Here is a tiny trained network, its code and every weight. The questions are about switching its units off for an input and a target symbol, where a switched-off unit gives its printed mean instead of its output.

import numpy as np


def w(rows, s, z=0):
    codes = np.array(rows[::2]) - 128.0
    scale = np.full(codes.shape[1], s)
    scale[-1] = z or s
    return codes * scale


def f(y):
    return y / 2 * (1 + np.tanh(0.7978845608 * (y + 0.044715 * y**3)))


def softmax(a):
    e = np.exp(a - a.max(-1, keepdims=True))
    return e / e.sum(-1, keepdims=True)


def log_softmax(a):
    a = a - a.max(-1, keepdims=True)
    return a - np.log(np.exp(a).sum(-1, keepdims=True))


def net(x, mask):
    ids = ['βδεηλμξτφω'.index(c) for c in x.split()]
    T = len(ids)
    res = E[ids] + P[:T]
    u = 0
    for l in range(2):
        q, k, v = (res @ M[l].T for M in (Q, K, V))
        z = softmax(np.where(np.tri(T) > 0, q @ k.T / 2**0.5, -1e9)) @ v
        res = res + np.where(mask[u], z, O[l][:, -1]) @ O[l][:, :-1]
        u += 1
        y = f(res @ A[l][:, :-1].T + A[l][:, -1])
        res = res + np.where(mask[u : u + 8], y, B[l][:, -1]) @ B[l][:, :-1]
        u += 8
    return log_softmax(res[-1] @ U[:, :-1].T + U[:, -1])


Q, K, V, O, A, B = {}, {}, {}, {}, {}, {}
E = w([
[30,113,176,183,107,167,113,174,85],'β',
[115,155,12,125,127,126,163,159,120],'δ',
[157,139,77,73,120,87,225,143,144],'ε',
[98,95,215,103,97,113,178,150,117],'η',
[121,51,76,161,117,92,124,185,189],'λ',
[191,215,102,120,74,99,83,155,78],'μ',
[175,105,80,169,107,64,57,208,141],'ξ',
[80,88,79,122,88,219,119,130,226],'τ',
[114,241,160,101,40,185,91,98,104],'φ',
[120,179,87,82,80,224,109,107,201],'ω',
],0.011)
P = w([
[36,138,106,72,186,83,86,106,92],'0',
[213,145,126,244,115,161,255,194,111],'1',
[217,159,130,225,101,160,237,199,130],'2',
[203,137,131,184,91,164,216,189,128],'3',
[192,122,123,178,132,171,159,162,118],'4',
[172,125,117,151,113,162,143,145,131],'5',
[155,115,121,131,99,149,141,134,152],'6',
[125,131,127,115,96,138,127,129,156],'7',
[112,134,122,100,81,114,124,133,159],'8',
[79,142,111,78,75,115,107,131,169],'9',
[63,143,116,51,68,85,108,134,173],'10',
[72,149,130,65,34,107,95,132,196],'11',
[44,162,105,57,27,95,96,151,216],'12',
[22,180,107,42,16,97,97,155,207],'13',
],0.007)
Q[0] = w([
[149,109,137,132,165,101,141,7,131],'0.h1',
[98,159,124,75,3,92,144,222,183],'0.h1',
],0.0073)
K[0] = w([
[202,160,151,233,72,243,95,205,158],'0.h1',
[2,131,116,43,248,37,41,66,92],'0.h1',
],0.0047)
V[0] = w([
[79,101,173,207,125,195,9,160,72],'0.h1',
[129,175,1,173,138,153,72,130,139],'0.h1',
],0.0072)
O[0] = w([
[141,122,132,57,118,172,120,245,103,56],'0.h1',
[115,183,188,131,209,104,125,171,189,2],'0.h1',
],0.011,0.0031)
A[0] = w([
[140,100,139,83,78,123,202,82,62,159],'0.n1',
[122,103,75,187,124,170,176,88,134,104],'0.n2',
[112,88,85,147,129,93,45,114,108,93],'0.n3',
[2,37,252,162,118,133,190,135,59,165],'0.n4',
[25,71,53,206,166,131,94,193,156,253],'0.n5',
[167,153,159,153,129,92,171,89,138,106],'0.n6',
[147,152,122,133,156,203,121,121,156,164],'0.n7',
[95,132,127,177,95,114,109,53,113,181],'0.n8',
],0.006,0.0037)
B[0] = w([
[122,122,55,174,109,143,109,163,114,238],'0.n1',
[162,92,157,164,91,132,170,100,101,158],'0.n2',
[173,95,101,149,120,104,88,114,156,122],'0.n3',
[191,186,2,122,154,105,184,117,163,255],'0.n4',
[187,94,167,61,116,78,211,107,151,198],'0.n5',
[136,152,108,209,155,141,134,148,81,136],'0.n6',
[107,143,146,117,87,152,193,129,145,126],'0.n7',
[124,150,85,164,116,108,113,56,142,193],'0.n8',
],0.007,0.005)
Q[1] = w([
[253,184,8,152,49,53,232,168,130],'1.h1',
[2,195,104,86,10,38,125,180,218],'1.h1',
],0.0062)
K[1] = w([
[128,110,158,90,35,139,37,81,182],'1.h1',
[28,135,123,1,158,69,67,95,135],'1.h1',
],0.0077)
V[1] = w([
[81,253,123,109,101,195,104,92,86],'1.h1',
[43,91,123,74,110,210,213,81,226],'1.h1',
],0.0072)
O[1] = w([
[254,89,207,80,138,138,176,59,88,122],'1.h1',
[158,79,112,192,243,205,67,133,63,255],'1.h1',
],0.0091,0.0023)
A[1] = w([
[80,21,166,119,113,167,200,105,197,147],'1.n1',
[243,34,198,107,162,117,119,91,89,133],'1.n2',
[156,47,75,100,164,44,150,151,148,135],'1.n3',
[52,153,84,213,158,161,53,169,80,114],'1.n4',
[77,83,114,155,194,141,132,145,180,158],'1.n5',
[134,145,114,237,114,78,111,1,154,43],'1.n6',
[111,169,192,119,213,117,143,129,185,253],'1.n7',
[175,92,110,182,216,154,48,136,66,179],'1.n8',
],0.0077,0.0041)
B[1] = w([
[202,131,145,126,153,28,29,168,66,184],'1.n1',
[25,135,157,188,65,171,117,143,166,225],'1.n2',
[93,213,163,145,77,222,153,107,78,238],'1.n3',
[100,44,217,144,88,46,95,126,40,196],'1.n4',
[90,145,116,142,166,57,123,148,28,170],'1.n5',
[59,32,173,45,212,143,173,137,165,253],'1.n6',
[212,253,129,231,130,160,10,93,146,152],'1.n7',
[200,90,107,61,97,93,90,149,253,242],'1.n8',
],0.0067,0.0041)
U = w([
[109,123,148,21,146,185,147,234,85,121],'β',
[149,205,113,196,193,120,106,84,113,105],'δ',
[91,102,144,120,172,102,161,90,158,181],'ε',
[144,88,30,148,73,146,143,83,92,254],'η',
[56,138,171,188,135,107,108,148,51,43],'λ',
[226,173,159,65,115,37,155,94,135,131],'μ',
[67,173,111,139,89,87,114,185,230,59],'ξ',
[187,96,138,135,177,87,71,161,103,97],'τ',
[111,141,254,146,89,193,128,105,75,63],'φ',
[161,135,108,153,149,231,85,125,225,50],'ω',
],0.0062,0.0043)

Each question gives the input, a string of symbols that net reads in full, and the target symbol t.
The units are the heads (2 rows each of Q, K, V and O) and the neurons (one row each of A and B). Each row of codes is followed by its name. A weight is (code - 128) times the scale printed after its matrix; where a second scale follows, it is the last column's (O, A, B and U).
mask holds one flag per unit, layer by layer, with each layer's heads first. A switched-off unit (its flag False) gives its mean, the last column of its rows in O or B, instead of its output. The means were averaged over made-up inputs and are rounded, as every weight is.
A unit's drop is (log p(t) with every unit on - log p(t) with that unit switched off) / (log p(t) with every unit on - log p(t) with every unit switched off).
unit that matters most: the unit with the biggest drop
k most important neurons: the k neurons with the biggest drops, biggest first
k most important neurons of layer l: the k neurons of layer l with the biggest drops, biggest first
input μ η η η η β β δ η δ, target μ: 4 most important neurons of layer 0 : 0.n4; 0.n5; 0.n1; 0.n2
input λ ε δ, target λ: most important neuron of layer 0 : 0.n5
input φ η β η φ ξ, target φ: 2 most important neurons of layer 1 : 1.n2; 1.n3
input η ε β ε η η ε β ω μ ω β, target ω: 2 most important neurons : 0.n4; 1.n8
input η η ε ξ η β ε ε λ τ β η τ, target τ: 2 most important neurons of layer 0 : 0.n4; 0.n5
input τ η η η, target τ: 4 most important neurons : 0.n5; 1.n8; 1.n4; 0.n4
input λ η η, target λ: 2 most important neurons of layer 1 : 1.n4; 1.n5
input μ φ δ η β ε ξ φ, target μ: 2 most important neurons of layer 1 : 1.n2; 1.n3
input μ ε ε β η η ε η τ η η φ ε η, target φ: 3 most important neurons : 1.n2; 0.n4; 1.n8
input τ ω ε η η η η ε ε η, target τ: 4 most important neurons : 0.n5; 1.n8; 1.n4; 0.n1
input ε δ η η λ μ, target ε: 2 most important neurons : 1.n6; 0.n8
input ε β β β η η λ ε η τ ε η ξ, target ε: 2 most important neurons : 1.n6; 0.n8
input η ε ε η ξ μ η ξ ξ η η, target ξ: 3 most important neurons of layer 0 : 0.n4; 0.n1; 0.n3
input β η φ, target β: unit that matters most : 0.h1
input η β ε ε φ φ, target φ: 3 most important neurons : 0.n4; 1.n2; 1.n8
input τ ε β, target τ: 2 most important neurons : 1.n8; 1.n4
input μ δ μ η ε μ, target μ: 2 most important neurons : 1.n2; 1.n3
input η η ε ξ ξ, target ξ: 2 most important neurons : 0.n4; 0.n3
input ε ε τ ε, target ε: 2 most important neurons : 1.n6; 1.n8
input η δ η η μ η ε ε η ε τ τ ε, target τ: 2 most important neurons of layer 1 : 1.n8; 1.n4
input η η ξ μ ε μ η, target μ: 2 most important neurons of layer 1 : 1.n2; 1.n1
